Below is a small trained network, with its code and all its weights. Each question gives an input and a class and asks what happens when units are switched off, that is, made to give their printed mean instead of their output.

import numpy as np


def w(rows, s, z=0):
    codes = np.array(rows[::2]) - 128.0
    scale = np.full(codes.shape[1], s)
    scale[-1] = z or s
    return codes * scale


def f(y):
    return np.maximum(y, 0)


def log_softmax(a):
    a = a - a.max(-1, keepdims=True)
    return a - np.log(np.exp(a).sum(-1, keepdims=True))


def net(x, mask):
    res = np.array(x, float).reshape(1, 3) / 4 @ E
    y = f(res @ A[0][:, :-1].T + A[0][:, -1])
    res = res + np.where(mask, y, B[0][:, -1]) @ B[0][:, :-1]
    return log_softmax(res[-1] @ U[:, :-1].T + U[:, -1])


A, B = {}, {}
E = w([
[181,121,159,162,119,92,126,6,195,226,209],'x0',
[61,31,129,163,32,126,174,186,132,175,118],'x1',
[83,131,49,140,108,82,34,99,185,115,119],'x2',
],0.013)
A[0] = w([
[86,144,36,144,77,104,57,131,207,80,89,145],'N0',
[191,174,71,91,190,195,109,79,165,67,124,89],'N1',
[122,118,249,155,98,136,216,134,90,129,96,134],'N2',
[206,131,196,118,106,203,237,164,126,114,145,47],'N3',
[96,161,129,193,100,116,112,152,192,149,110,234],'N4',
[77,79,136,188,48,72,118,158,157,123,140,52],'N5',
[162,140,141,145,151,147,149,160,124,84,75,56],'N6',
[220,199,104,98,231,150,32,159,72,66,104,62],'N7',
[143,77,151,205,119,146,173,22,221,201,174,67],'N8',
[138,179,206,108,217,177,180,145,90,178,97,50],'N9',
[166,109,91,138,85,102,159,118,101,101,140,246],'N10',
[76,112,25,189,135,72,1,127,165,134,81,25],'N11',
[51,126,93,140,103,41,10,121,252,92,88,40],'N12',
[213,118,156,134,100,65,163,68,213,233,186,168],'N13',
[187,176,160,33,172,160,26,51,122,110,126,28],'N14',
[181,127,172,146,146,164,180,199,31,200,181,32],'N15',
[45,9,134,193,29,107,191,182,149,182,140,94],'N16',
[133,156,86,137,145,77,43,172,167,115,174,232],'N17',
[172,117,188,117,112,84,139,45,245,201,188,54],'N18',
[208,139,190,118,147,155,194,146,108,95,117,177],'N19',
[65,15,115,156,80,123,169,162,150,206,93,79],'N20',
[166,215,158,83,155,158,122,90,95,65,173,184],'N21',
[139,139,149,101,110,153,177,133,101,144,153,240],'N22',
[26,95,103,107,74,175,153,192,131,171,132,200],'N23',
[103,130,140,44,140,210,160,188,46,101,53,159],'N24',
[53,164,73,62,94,163,70,214,96,69,43,111],'N25',
[104,140,72,153,131,179,147,168,90,71,52,72],'N26',
[56,125,119,130,143,141,80,161,120,103,56,45],'N27',
[71,33,168,145,38,169,170,187,136,157,126,52],'N28',
[99,91,62,39,139,212,112,226,84,46,74,100],'N29',
],0.0092,0.011)
B[0] = w([
[76,93,118,63,124,94,155,96,64,186,117,213],'N0',
[157,176,109,77,149,82,125,123,142,71,80,194],'N1',
[82,136,100,110,133,68,174,73,78,166,150,196],'N2',
[83,92,39,124,73,79,113,9,58,170,195,184],'N3',
[78,79,189,89,170,171,211,162,116,157,87,201],'N4',
[173,178,74,126,113,46,95,82,180,97,124,181],'N5',
[191,168,108,175,68,106,55,145,101,131,168,153],'N6',
[199,188,129,98,151,65,124,121,181,66,80,217],'N7',
[190,103,185,185,76,199,68,165,107,129,167,215],'N8',
[99,150,59,132,90,41,119,36,95,187,162,178],'N9',
[74,107,207,38,207,238,196,184,145,168,81,196],'N10',
[102,129,47,125,64,58,131,56,34,200,221,192],'N11',
[90,149,82,106,60,66,167,25,55,181,180,202],'N12',
[199,126,204,138,117,195,113,178,129,146,163,251],'N13',
[185,236,38,133,142,26,56,113,188,75,92,193],'N14',
[140,158,29,140,35,78,112,37,58,202,195,174],'N15',
[169,214,114,89,155,47,116,134,169,90,72,251],'N16',
[58,81,175,58,182,132,217,126,95,161,85,210],'N17',
[198,138,151,186,67,198,68,148,99,119,179,219],'N18',
[69,106,104,106,155,94,193,98,107,170,145,206],'N19',
[167,206,101,94,161,46,111,114,190,72,114,217],'N20',
[147,153,151,61,142,123,159,141,174,79,41,222],'N21',
[48,75,158,35,186,165,192,123,95,214,80,201],'N22',
[146,173,166,68,177,122,144,154,169,85,68,235],'N23',
[157,76,178,106,99,191,112,141,102,115,153,243],'N24',
[187,107,172,171,93,185,113,201,87,143,177,242],'N25',
[194,117,146,177,77,145,72,159,120,140,181,193],'N26',
[187,162,104,168,46,149,59,104,121,116,216,168],'N27',
[183,199,78,109,127,74,99,138,183,58,106,212],'N28',
[199,121,184,162,82,184,93,173,120,149,181,247],'N29',
],0.011,0.019)
U = w([
[191,123,149,167,73,177,79,148,117,119,178,53],'0',
[164,191,78,107,141,63,110,114,177,65,86,47],'1',
[70,120,55,116,83,74,150,68,70,178,181,63],'2',
[69,87,176,77,181,181,196,156,133,143,76,235],'3',
[16,31,43,213,218,215,54,196,190,43,152,8],'4',
[2,25,51,207,221,141,45,208,201,53,165,8],'5',
],0.018,0.012)

Each question gives the input, the list of numbers given to net, and the class t.
The units are the neurons (one row each of A and B). Each row of codes is followed by its name. A weight is (code - 128) times the scale printed after its matrix; where a second scale follows, it is the last column's (A, B and U).
mask holds one flag per neuron, in row order. A switched-off neuron (its flag False) gives its mean, the last column of its row in B, instead of its output. The means were averaged over made-up inputs and are rounded, as every weight is.
A unit's drop is (log p(t) with every unit on - log p(t) with that unit switched off) / (log p(t) with every unit on - log p(t) with every unit switched off).
unit that matters most: the unit with the biggest drop
top k neurons: the k neurons with the biggest drops, biggest first
drop when u is switched off: that unit's drop, to one decimal
input [7,-3,6], class 0: unit that matters most -> N13
input [0,8,-8], class 1: top 3 neurons -> (N16; N28; N20)
input [-2,6,-7], class 2: top 4 neurons -> (N3; N15; N2; N7)
input [7,8,8], class 1: top 4 neurons -> (N16; N20; N5; N28)
input [4,6,6], class 1: top 2 neurons -> (N16; N20)
input [0,3,3], class 3: top 3 neurons -> (N14; N7; N4)
input [-7,6,4], class 0: top 2 neurons -> (N25; N29)
input [7,0,8], class 2: top 4 neurons -> (N12; N11; N0; N29)
input [4,-4,1], class 0: top 4 neurons -> (N16; N18; N13; N20)
input [-2,3,3], class 3: top 2 neurons -> (N14; N7)
input [-2,-1,-3], class 3: top 2 neurons -> (N11; N12)
input [-2,-6,-7], class 2: top 3 neurons -> (N3; N9; N19)
input [-5,5,5], class 0: top 2 neurons -> (N25; N29)
input [-6,-5,-7], class 2: top neuron -> (N9)
input [-4,5,-4], class 1: top 2 neurons -> (N16; N28)
input [-7,-5,-6], class 0: drop when N29 is switched off -> 0.4
input [-5,0,-6], class 2: drop when N19 is switched off -> 0.1
input [7,2,5], class 0: drop when N26 is switched off -> 0.0
input [2,1,-4], class 2: drop when N3 is switched off -> 0.1
input [3,2,3], class 3: unit that matters most -> N29
